Below is a small trained network, with its code and all its weights. Each question gives an input and a class and asks what happens when units are switched off, that is, made to give their printed mean instead of their output.

import numpy as np


def w(rows, s, z=0):
    codes = np.array(rows[::2]) - 128.0
    scale = np.full(codes.shape[1], s)
    scale[-1] = z or s
    return codes * scale


def norm(h):
    return h / np.sqrt((h * h).mean(-1, keepdims=True) + 1e-5)


def f(y):
    return y / 2 * (1 + np.tanh(0.7978845608 * (y + 0.044715 * y**3)))


def log_softmax(a):
    a = a - a.max(-1, keepdims=True)
    return a - np.log(np.exp(a).sum(-1, keepdims=True))


def net(x, mask):
    res = np.array(x, float).reshape(1, 7) / 4 @ E
    u = 0
    for l in range(4):
        y = f(norm(res) @ A[l][:, :-1].T + A[l][:, -1])
        res = res + np.where(mask[u : u + 5], y, B[l][:, -1]) @ B[l][:, :-1]
        u += 5
    return log_softmax(norm(res)[-1] @ U[:, :-1].T + U[:, -1])


A, B = {}, {}
E = w([
[183,64,127,132,157,254,143,138,88,124],'x0',
[124,164,112,145,55,179,98,63,177,107],'x1',
[123,167,73,160,198,136,154,105,128,48],'x2',
[130,128,127,130,130,127,125,128,126,128],'x3',
[101,106,97,109,151,134,130,93,136,156],'x4',
[75,112,59,203,84,119,121,202,99,139],'x5',
[149,184,68,41,119,153,99,190,139,133],'x6',
],0.0078)
A[0] = w([
[166,166,247,64,188,137,68,81,136,92,60],'0.n0',
[36,92,23,66,170,145,136,2,82,251,92],'0.n1',
[159,197,59,53,130,170,130,188,160,168,65],'0.n2',
[224,183,235,181,74,117,100,217,112,20,41],'0.n3',
[154,165,137,126,175,148,100,78,84,177,3],'0.n4',
],0.0055,0.0052)
B[0] = w([
[131,91,86,81,132,114,184,96,157,152,234],'0.n0',
[173,125,189,168,131,117,108,209,211,55,249],'0.n1',
[65,94,190,113,142,125,84,106,74,68,231],'0.n2',
[118,88,154,144,169,131,91,185,248,78,148],'0.n3',
[150,116,107,114,133,122,166,153,149,110,67],'0.n4',
],0.013,0.002)
A[1] = w([
[124,113,167,92,240,70,222,232,65,168,3],'1.n0',
[151,202,77,121,159,135,208,90,80,22,77],'1.n1',
[124,67,89,144,112,244,125,141,120,178,152],'1.n2',
[190,207,80,188,201,104,137,120,104,32,37],'1.n3',
[89,197,120,130,145,3,73,108,178,170,69],'1.n4',
],0.0054,0.005)
B[1] = w([
[220,98,83,161,138,73,3,90,142,130,209],'1.n0',
[72,100,125,119,164,162,86,112,167,241,183],'1.n1',
[156,200,140,149,138,92,161,140,113,112,251],'1.n2',
[64,129,160,160,175,171,94,149,151,221,176],'1.n3',
[140,195,149,129,113,101,196,125,96,123,218],'1.n4',
],0.011,0.0026)
A[2] = w([
[179,107,209,90,38,126,108,165,117,230,27],'2.n0',
[106,80,125,109,143,117,128,180,228,110,198],'2.n1',
[101,56,184,212,137,107,160,32,100,99,39],'2.n2',
[179,58,129,139,127,254,141,143,87,133,3],'2.n3',
[138,191,124,156,58,193,98,66,168,125,19],'2.n4',
],0.0073,0.0047)
B[2] = w([
[50,165,82,194,248,205,91,106,187,173,193],'2.n0',
[137,109,158,174,93,156,118,155,167,96,252],'2.n1',
[81,107,185,39,114,172,53,182,50,86,199],'2.n2',
[138,247,139,160,165,44,176,131,102,87,177],'2.n3',
[184,87,106,151,153,83,56,88,90,129,168],'2.n4',
],0.011,0.0035)
A[3] = w([
[193,113,74,150,50,159,43,28,128,96,22],'3.n0',
[116,174,62,2,136,157,60,183,124,84,2],'3.n1',
[244,141,125,156,193,212,148,166,77,99,102],'3.n2',
[89,125,72,192,83,162,123,169,70,127,116],'3.n3',
[101,77,32,191,60,111,171,209,112,118,54],'3.n4',
],0.0072,0.0058)
B[3] = w([
[188,82,80,124,166,57,86,203,120,145,158],'3.n0',
[63,37,247,149,79,154,111,130,41,105,142],'3.n1',
[84,165,100,160,23,70,154,135,151,150,253],'3.n2',
[189,83,173,2,171,179,170,78,164,151,204],'3.n3',
[210,72,170,38,120,167,182,44,232,125,163],'3.n4',
],0.01,0.0041)
U = w([
[93,244,100,162,68,56,242,107,55,143,253],'0',
[18,39,218,63,102,180,52,145,2,68,83],'1',
[21,124,78,194,235,235,89,101,205,247,64],'2',
[226,38,126,2,126,156,223,44,194,140,21],'3',
[146,99,175,192,104,106,90,219,229,34,85],'4',
[228,45,22,181,131,32,4,107,58,161,112],'5',
],0.016,0.0076)

Each question gives the input, the list of numbers given to net, and the class t.
The units are the neurons (one row each of A and B). Each row of codes is followed by its name. A weight is (code - 128) times the scale printed after its matrix; where a second scale follows, it is the last column's (A, B and U).
mask holds one flag per neuron, layer by layer. A switched-off neuron (its flag False) gives its mean, the last column of its row in B, instead of its output. The means were averaged over made-up inputs and are rounded, as every weight is.
A unit's drop is (log p(t) with every unit on - log p(t) with that unit switched off) / (log p(t) with every unit on - log p(t) with every unit switched off).
The circuit of an input: a set's keep is (log p(t) with only the set's units on - log p(t) with every unit switched off) / (log p(t) with every unit on - log p(t) with every unit switched off). Starting from the 12 units with the biggest drops (on a tie, the unit counted first), units are removed one at a time, each time the one whose removal leaves the highest keep (on an exact tie, the one counted first), for as long as the keep stays at least 0.8.
circuit, biggest first: the units of the circuit, biggest drop first
most important unit: the unit with the biggest drop
k most important neurons: the k neurons with the biggest drops, biggest first
top k neurons in layer l: the k neurons of layer l with the biggest drops, biggest first
drop of u: that unit's drop, to one decimal
input [0,3,-6,-5,6,8,6], class 3: circuit, biggest first => [3.n4]
input [-1,8,2,-7,-2,3,-6], class 5: 2 most important neurons => [2.n4, 3.n0]
input [-6,0,7,2,0,-4,-5], class 2: 2 most important neurons => [1.n1, 1.n3]
input [8,4,6,0,5,-6,-5], class 0: circuit, biggest first => [2.n3, 3.n2]
input [-7,5,8,-2,8,1,-4], class 2: 4 most important neurons => [1.n3, 1.n1, 3.n2, 1.n2]
input [-5,4,5,3,-2,-6,-1], class 3: 3 most important neurons => [0.n0, 3.n2, 2.n0]
input [-7,7,-8,0,3,3,7], class 2: 3 most important neurons => [2.n0, 2.n2, 1.n2]
input [-2,7,8,8,-4,0,-4], class 2: 2 most important neurons => [1.n3, 1.n1]
input [6,6,2,8,-5,1,3], class 0: 4 most important neurons => [2.n3, 3.n2, 1.n0, 0.n1]
input [-4,-1,6,-7,4,7,3], class 3: 2 most important neurons => [3.n4, 3.n3]
input [5,-2,6,7,4,-3,6], class 1: 2 most important neurons => [0.n2, 3.n1]
input [5,4,-5,-3,-8,-6,7], class 4: 2 most important neurons => [0.n3, 2.n2]
input [8,8,1,0,-3,-2,2], class 0: 3 most important neurons => [2.n3, 3.n2, 1.n0]
input [8,6,0,-3,-7,-5,5], class 0: circuit, biggest first => [2.n3]
input [-4,8,5,-1,-6,-4,6], class 5: 3 most important neurons => [2.n4, 3.n0, 0.n1]
input [1,7,-8,3,7,-2,-8], class 1: top 3 neurons in layer 1 => [1.n1, 1.n3, 1.n0]
input [-1,-1,8,8,0,4,7], class 2: 3 most important neurons => [1.n1, 1.n3, 2.n2]
input [-1,-7,-8,6,2,-8,-6], class 2: 3 most important neurons => [2.n0, 0.n2, 3.n3]
input [6,8,-5,-2,3,-6,5], class 5: circuit, biggest first => [2.n4, 3.n0]
input [7,4,-2,4,0,-5,-8], class 1: top neuron in layer 2 => [2.n2]
input [3,-3,6,0,7,0,-3], class 4: 3 most important neurons => [0.n1, 2.n1, 2.n0]
input [-5,-5,-8,1,-1,4,6], class 2: top 2 neurons in layer 2 => [2.n0, 2.n2]
input [-1,1,-1,2,6,6,3], class 3: top 2 neurons in layer 3 => [3.n4, 3.n3]
input [-4,2,6,-8,-8,-8,-6], class 3: top 3 neurons in layer 0 => [0.n0, 0.n1, 0.n2]
input [-3,-1,0,-2,1,-4,4], class 1: top 4 neurons in layer 3 => [3.n1, 3.n3, 3.n4, 3.n2]
input [7,0,7,-6,-2,0,7], class 0: top 2 neurons in layer 2 => [2.n3, 2.n2]
input [4,0,0,3,0,1,5], class 1: most important unit => 0.n2
input [2,2,-7,1,-4,6,0], class 2: drop of 2.n0 => 2.0
input [0,2,-3,-7,-5,8,-8], class 1: drop of 2.n2 => 2.7
input [1,7,8,7,-1,5,8], class 1: drop of 3.n1 => 0.7
